Here is a tiny trained network, its code and every weight. The questions are about switching its units off for an input and a target symbol, where a switched-off unit gives its printed mean instead of its output.

import numpy as np


def w(rows, s, z=0):
    codes = np.array(rows[::2]) - 128.0
    scale = np.full(codes.shape[1], s)
    scale[-1] = z or s
    return codes * scale


def f(y):
    return np.maximum(y, 0)


def softmax(a):
    e = np.exp(a - a.max(-1, keepdims=True))
    return e / e.sum(-1, keepdims=True)


def log_softmax(a):
    a = a - a.max(-1, keepdims=True)
    return a - np.log(np.exp(a).sum(-1, keepdims=True))


def net(x, mask):
    ids = ['ΔΛΣΦΩαεζημξπτ'.index(c) for c in x.split()]
    T = len(ids)
    res = E[ids] + P[:T]
    u = 0
    for l in range(2):
        r = res
        for j in range(2):
            rows = slice(2 * j, 2 * j + 2)
            q, k, v = (r @ M[l][rows].T for M in (Q, K, V))
            z = softmax(np.where(np.tri(T) > 0, q @ k.T / 2**0.5, -1e9)) @ v
            o = O[l][rows]
            res = res + np.where(mask[u + j], z, o[:, -1]) @ o[:, :-1]
        u += 2
        y = f(res @ A[l][:, :-1].T + A[l][:, -1])
        res = res + np.where(mask[u : u + 8], y, B[l][:, -1]) @ B[l][:, :-1]
        u += 8
    return log_softmax(res[-1] @ U[:, :-1].T + U[:, -1])


Q, K, V, O, A, B = {}, {}, {}, {}, {}, {}
E = w([
[122,216,59,80],'Δ',
[96,208,153,253],'Λ',
[159,51,151,153],'Σ',
[188,154,99,117],'Φ',
[147,121,118,125],'Ω',
[148,192,70,81],'α',
[44,93,126,215],'ε',
[74,32,130,118],'ζ',
[34,199,74,120],'η',
[94,178,80,113],'μ',
[159,147,102,116],'ξ',
[93,29,137,111],'π',
[84,218,77,115],'τ',
],0.016)
P = w([
[152,123,193,88],'0',
[130,53,35,247],'1',
[136,147,181,43],'2',
[121,65,71,241],'3',
[118,139,211,26],'4',
[116,71,79,236],'5',
[99,143,232,36],'6',
[115,74,78,234],'7',
],0.012)
Q[0] = w([
[117,106,4,99],'L0H0',
[181,123,90,181],'L0H0',
[95,136,55,64],'L0H1',
[54,174,199,110],'L0H1',
],0.011)
K[0] = w([
[158,143,59,253],'L0H0',
[157,123,73,139],'L0H0',
[149,153,166,173],'L0H1',
[108,119,198,1],'L0H1',
],0.0092)
V[0] = w([
[96,97,85,84],'L0H0',
[37,169,253,88],'L0H0',
[113,74,124,131],'L0H1',
[74,141,96,185],'L0H1',
],0.0053)
O[0] = w([
[27,189,97,155,122],'L0H0',
[72,88,126,62,129],'L0H0',
[90,253,134,88,172],'L0H1',
[170,157,63,113,254],'L0H1',
],0.0053,0.0022)
A[0] = w([
[30,204,84,178,253],'L0N0',
[68,226,124,52,63],'L0N1',
[199,148,222,166,81],'L0N2',
[220,136,127,2,129],'L0N3',
[140,103,201,191,169],'L0N4',
[95,25,41,10,91],'L0N5',
[58,84,94,126,222],'L0N6',
[205,189,49,114,144],'L0N7',
],0.0083,0.0033)
B[0] = w([
[81,61,109,43,252],'L0N0',
[251,224,191,189,166],'L0N1',
[24,235,159,147,146],'L0N2',
[71,16,252,18,152],'L0N3',
[195,217,120,97,180],'L0N4',
[226,144,132,33,163],'L0N5',
[150,84,254,163,189],'L0N6',
[114,47,105,80,157],'L0N7',
],0.0067,0.011)
Q[1] = w([
[196,171,171,143],'L1H0',
[41,111,186,143],'L1H0',
[161,53,2,135],'L1H1',
[105,85,92,64],'L1H1',
],0.0081)
K[1] = w([
[254,131,164,135],'L1H0',
[104,200,156,43],'L1H0',
[219,105,25,170],'L1H1',
[8,181,77,78],'L1H1',
],0.0074)
V[1] = w([
[168,151,145,95],'L1H0',
[153,86,155,180],'L1H0',
[114,187,120,181],'L1H1',
[116,249,96,41],'L1H1',
],0.011)
O[1] = w([
[184,46,49,125,211],'L1H0',
[167,92,138,164,92],'L1H0',
[2,166,136,96,1],'L1H1',
[101,80,59,117,85],'L1H1',
],0.0099,0.0041)
A[1] = w([
[102,118,103,41,254],'L1N0',
[124,60,182,97,178],'L1N1',
[172,173,77,145,143],'L1N2',
[89,151,194,63,124],'L1N3',
[87,136,95,245,139],'L1N4',
[116,206,91,124,175],'L1N5',
[188,150,111,146,25],'L1N6',
[161,119,148,61,233],'L1N7',
],0.012,0.0043)
B[1] = w([
[108,48,202,154,221],'L1N0',
[75,192,62,126,244],'L1N1',
[2,173,53,119,149],'L1N2',
[245,147,143,48,179],'L1N3',
[99,155,223,72,197],'L1N4',
[143,61,71,170,159],'L1N5',
[89,188,58,21,150],'L1N6',
[83,181,124,213,241],'L1N7',
],0.0089,0.011)
U = w([
[77,70,100,176,58],'Δ',
[43,169,131,193,38],'Λ',
[215,159,203,93,141],'Σ',
[88,195,87,107,59],'Φ',
[146,138,155,144,159],'Ω',
[91,110,93,149,115],'α',
[118,59,219,202,5],'ε',
[158,90,160,230,239],'ζ',
[95,105,177,4,80],'η',
[121,88,153,152,126],'μ',
[136,170,113,141,244],'ξ',
[169,107,158,196,239],'π',
[123,35,161,151,167],'τ',
],0.013,0.0031)

Each question gives the input, a string of symbols that net reads in full, and the target symbol t.
The units are the heads (2 rows each of Q, K, V and O) and the neurons (one row each of A and B). Each row of codes is followed by its name. A weight is (code - 128) times the scale printed after its matrix; where a second scale follows, it is the last column's (O, A, B and U).
mask holds one flag per unit, layer by layer, with each layer's heads first. A switched-off unit (its flag False) gives its mean, the last column of its rows in O or B, instead of its output. The means were averaged over made-up inputs and are rounded, as every weight is.
A unit's drop is (log p(t) with every unit on - log p(t) with that unit switched off) / (log p(t) with every unit on - log p(t) with every unit switched off).
The circuit of an input: a set's keep is (log p(t) with only the set's units on - log p(t) with every unit switched off) / (log p(t) with every unit on - log p(t) with every unit switched off). Starting from the 12 units with the biggest drops (on a tie, the unit counted first), units are removed one at a time, each time the one whose removal leaves the highest keep (on an exact tie, the one counted first), for as long as the keep stays at least 0.8.
circuit, biggest first: the units of the circuit, biggest drop first
most important unit: the unit with the biggest drop
top k neurons: the k neurons with the biggest drops, biggest first
k most important neurons of layer l: the k neurons of layer l with the biggest drops, biggest first
heads that matter: for each layer, one digit per head in row order, 1 if its drop is at least 0.15 and else 0, layers parted by /
input ζ η τ Λ π Λ Δ, target Φ: top 3 neurons -> (L0N1, L1N7, L1N6)
input Λ Ω Λ Λ π Λ η, target Φ: heads that matter -> 10 / 11
input Λ Λ Λ Λ ε ζ Λ, target Σ: most important unit -> L1N3
input ε Λ τ, target Σ: top 3 neurons -> (L0N1, L1N3, L0N6)
input ζ π η η, target η: 2 most important neurons of layer 0 -> (L0N0, L0N1)
input η Λ Φ Λ η ζ, target ζ: circuit, biggest first -> (L0N0, L0H0)
input ε Λ ε, target Σ: heads that matter -> 00 / 11
input Λ ε Λ π ε μ π, target Σ: heads that matter -> 01 / 00
input ε μ Ω ε Ω τ ε ζ, target ζ: circuit, biggest first -> (L0N0, L1H1, L0N6, L1N4)
input π π Φ Δ Λ Σ, target Σ: heads that matter -> 00 / 01
input Λ Σ Λ ζ Λ ε Λ, target η: top 2 neurons -> (L1N3, L0N2)
input ε Λ Λ ζ η ζ η η, target η: circuit, biggest first -> (L1N7, L0N0)
input Λ Δ μ Φ, target Φ: circuit, biggest first -> (L1N2, L1N6)
input Φ α ε ε, target ε: top 3 neurons -> (L1N4, L0N5, L0N7)
input α Λ ε τ ε Λ η, target Σ: most important unit -> L0N1
input ξ ε α ε Λ Λ τ Δ, target Δ: heads that matter -> 01 / 00
input ε ζ η Λ Λ Λ ε Σ, target Σ: top 2 neurons -> (L0N0, L1N7)
input Λ π ε ζ Δ Ω Λ, target Δ: heads that matter -> 00 / 11
input ε Λ ζ, target Σ: circuit, biggest first -> (L1N3, L1H1)
input τ Λ ζ ε π ε Λ, target Φ: 4 most important neurons of layer 0 -> (L0N3, L0N1, L0N6, L0N5)
input ξ Λ ε η η, target Σ: 2 most important neurons of layer 0 -> (L0N1, L0N5)
input Ω Λ ξ Φ, target Φ: top 2 neurons -> (L1N2, L1N6)
input ε ζ ζ, target Σ: 3 most important neurons of layer 1 -> (L1N3, L1N2, L1N5)
input ζ π ε μ π, target Σ: heads that matter -> 00 / 00
input ε ξ Λ ε ε Ω ε, target Σ: top 2 neurons -> (L1N3, L0N6)
